Below are the code and all the weights of a small trained network. Each question names an input and a class and asks about switching units off, where a switched-off unit gives its printed mean instead of its output.

import numpy as np


def w(rows, s, z=0):
    codes = np.array(rows[::2]) - 128.0
    scale = np.full(codes.shape[1], s)
    scale[-1] = z or s
    return codes * scale


def f(y):
    return y / 2 * (1 + np.tanh(0.7978845608 * (y + 0.044715 * y**3)))


def log_softmax(a):
    a = a - a.max(-1, keepdims=True)
    return a - np.log(np.exp(a).sum(-1, keepdims=True))


def net(x, mask):
    res = np.array(x, float).reshape(1, 8) / 4 @ E
    y = f(res @ A[0][:, :-1].T + A[0][:, -1])
    res = res + np.where(mask, y, B[0][:, -1]) @ B[0][:, :-1]
    return log_softmax(res[-1] @ U[:, :-1].T + U[:, -1])


A, B = {}, {}
E = w([
[3,157,150,57],'x0',
[148,116,77,82],'x1',
[128,128,128,128],'x2',
[130,127,125,126],'x3',
[181,118,235,38],'x4',
[138,121,97,100],'x5',
[143,121,104,110],'x6',
[91,4,146,150],'x7',
],0.0063)
A[0] = w([
[91,18,183,139,172],'neuron 1',
[231,75,124,169,173],'neuron 2',
[85,66,91,150,71],'neuron 3',
[91,151,66,188,98],'neuron 4',
[122,177,165,164,248],'neuron 5',
[78,136,45,176,92],'neuron 6',
[206,110,102,156,97],'neuron 7',
[140,117,170,68,75],'neuron 8',
[207,133,227,78,84],'neuron 9',
[171,108,127,107,207],'neuron 10',
[107,26,144,143,112],'neuron 11',
[57,98,136,70,190],'neuron 12',
[73,132,126,48,209],'neuron 13',
[100,145,66,189,96],'neuron 14',
[18,99,150,107,177],'neuron 15',
[166,109,192,71,81],'neuron 16',
[91,41,137,149,107],'neuron 17',
[163,126,199,100,121],'neuron 18',
[133,251,134,142,155],'neuron 19',
[114,49,153,137,77],'neuron 20',
[98,173,51,189,91],'neuron 21',
[245,108,84,204,93],'neuron 22',
[116,1,127,125,138],'neuron 23',
[127,114,158,158,234],'neuron 24',
[203,89,109,114,173],'neuron 25',
[219,102,155,167,171],'neuron 26',
[53,133,108,50,162],'neuron 27',
[110,44,132,126,59],'neuron 28',
[87,152,66,192,94],'neuron 29',
[153,123,158,72,128],'neuron 30',
[180,170,131,96,65],'neuron 31',
[87,49,136,145,71],'neuron 32',
[209,103,136,141,184],'neuron 33',
[158,242,127,131,98],'neuron 34',
[126,131,80,154,88],'neuron 35',
[89,152,204,143,253],'neuron 36',
[157,123,158,84,83],'neuron 37',
],0.008,0.0035)
B[0] = w([
[164,173,101,98,230],'neuron 1',
[71,218,133,193,248],'neuron 2',
[147,138,193,64,153],'neuron 3',
[91,52,193,62,195],'neuron 4',
[187,93,37,127,218],'neuron 5',
[90,43,235,83,207],'neuron 6',
[71,158,175,166,176],'neuron 7',
[72,88,168,125,139],'neuron 8',
[65,51,182,123,201],'neuron 9',
[110,123,115,169,184],'neuron 10',
[202,169,123,77,181],'neuron 11',
[99,189,93,139,213],'neuron 12',
[64,167,74,226,222],'neuron 13',
[81,50,217,80,191],'neuron 14',
[122,181,109,156,235],'neuron 15',
[53,36,196,102,161],'neuron 16',
[181,175,146,89,172],'neuron 17',
[79,69,152,140,163],'neuron 18',
[210,134,108,58,211],'neuron 19',
[197,151,152,79,146],'neuron 20',
[106,62,206,73,210],'neuron 21',
[63,185,186,159,253],'neuron 22',
[218,232,142,82,208],'neuron 23',
[157,140,44,167,201],'neuron 24',
[100,153,127,155,194],'neuron 25',
[55,156,119,192,222],'neuron 26',
[65,191,123,204,214],'neuron 27',
[205,168,179,3,139],'neuron 28',
[97,98,198,76,198],'neuron 29',
[76,81,151,146,151],'neuron 30',
[140,113,187,104,132],'neuron 31',
[189,139,167,83,152],'neuron 32',
[77,160,115,172,208],'neuron 33',
[226,135,173,2,182],'neuron 34',
[76,106,199,90,143],'neuron 35',
[129,117,68,159,231],'neuron 36',
[80,64,176,115,129],'neuron 37',
],0.0048,0.0037)
U = w([
[72,6,218,91,3],'0',
[92,189,113,191,66],'1',
[145,141,105,148,233],'2',
[251,162,134,44,46],'3',
[134,114,88,160,214],'4',
[135,110,94,156,169],'5',
],0.011,0.0027)

Each question gives the input, the list of numbers given to net, and the class t.
The units are the neurons (one row each of A and B). Each row of codes is followed by its name. A weight is (code - 128) times the scale printed after its matrix; where a second scale follows, it is the last column's (A, B and U).
mask holds one flag per neuron, in row order. A switched-off neuron (its flag False) gives its mean, the last column of its row in B, instead of its output. The means were averaged over made-up inputs and are rounded, as every weight is.
A unit's drop is (log p(t) with every unit on - log p(t) with that unit switched off) / (log p(t) with every unit on - log p(t) with every unit switched off).
The circuit of an input: a set's keep is (log p(t) with only the set's units on - log p(t) with every unit switched off) / (log p(t) with every unit on - log p(t) with every unit switched off). Starting from the 12 units with the biggest drops (on a tie, the unit counted first), units are removed one at a time, each time the one whose removal leaves the highest keep (on an exact tie, the one counted first), for as long as the keep stays at least 0.8.
circuit, biggest first: the units of the circuit, biggest drop first
unit that matters most: the unit with the biggest drop
k most important neurons: the k neurons with the biggest drops, biggest first
drop of u: that unit's drop, to one decimal
input [-8,-8,8,5,6,1,5,1], class 1: unit that matters most	neuron 2
input [-1,1,2,5,-3,6,1,-7], class 3: circuit, biggest first	neuron 34; neuron 19
input [8,3,-2,-3,-8,8,-8,-6], class 0: circuit, biggest first	neuron 6; neuron 21; neuron 4
input [3,-5,-4,5,8,8,-8,-8], class 0: circuit, biggest first	neuron 9; neuron 16
input [8,5,5,0,6,-7,-2,-2], class 1: circuit, biggest first	neuron 13; neuron 27
input [7,-8,0,-7,-7,3,3,2], class 0: circuit, biggest first	neuron 6; neuron 4
input [-2,-6,2,2,8,6,-5,-6], class 0: circuit, biggest first	neuron 9; neuron 16
input [-8,0,-7,-5,-4,-1,-7,6], class 1: 2 most important neurons	neuron 2; neuron 22
input [-8,-7,5,4,5,4,8,6], class 1: 2 most important neurons	neuron 2; neuron 26
input [-4,-7,-6,0,3,-3,-3,5], class 3: circuit, biggest first	neuron 23; neuron 1
input [6,3,-1,0,-1,-7,-1,-8], class 3: 2 most important neurons	neuron 34; neuron 19
input [-7,5,-3,7,0,2,0,-6], class 1: 2 most important neurons	neuron 22; neuron 2
input [6,5,-6,3,7,-2,-3,8], class 3: 2 most important neurons	neuron 23; neuron 1
input [-2,6,-4,6,-6,0,-5,4], class 0: unit that matters most	neuron 6
input [-2,-7,-8,3,-2,1,-3,-8], class 3: 2 most important neurons	neuron 34; neuron 19
input [-1,-2,5,-5,7,3,-3,-5], class 0: 2 most important neurons	neuron 9; neuron 16
input [-7,6,7,-1,6,6,-1,-7], class 1: drop of neuron 22	0.1
input [-7,-7,1,4,1,-4,7,-3], class 1: drop of neuron 2	0.2
input [-2,-3,-7,5,-7,-1,0,-8], class 3: drop of neuron 34	0.3
input [-1,5,6,-4,-1,1,0,5], class 3: unit that matters most	neuron 23
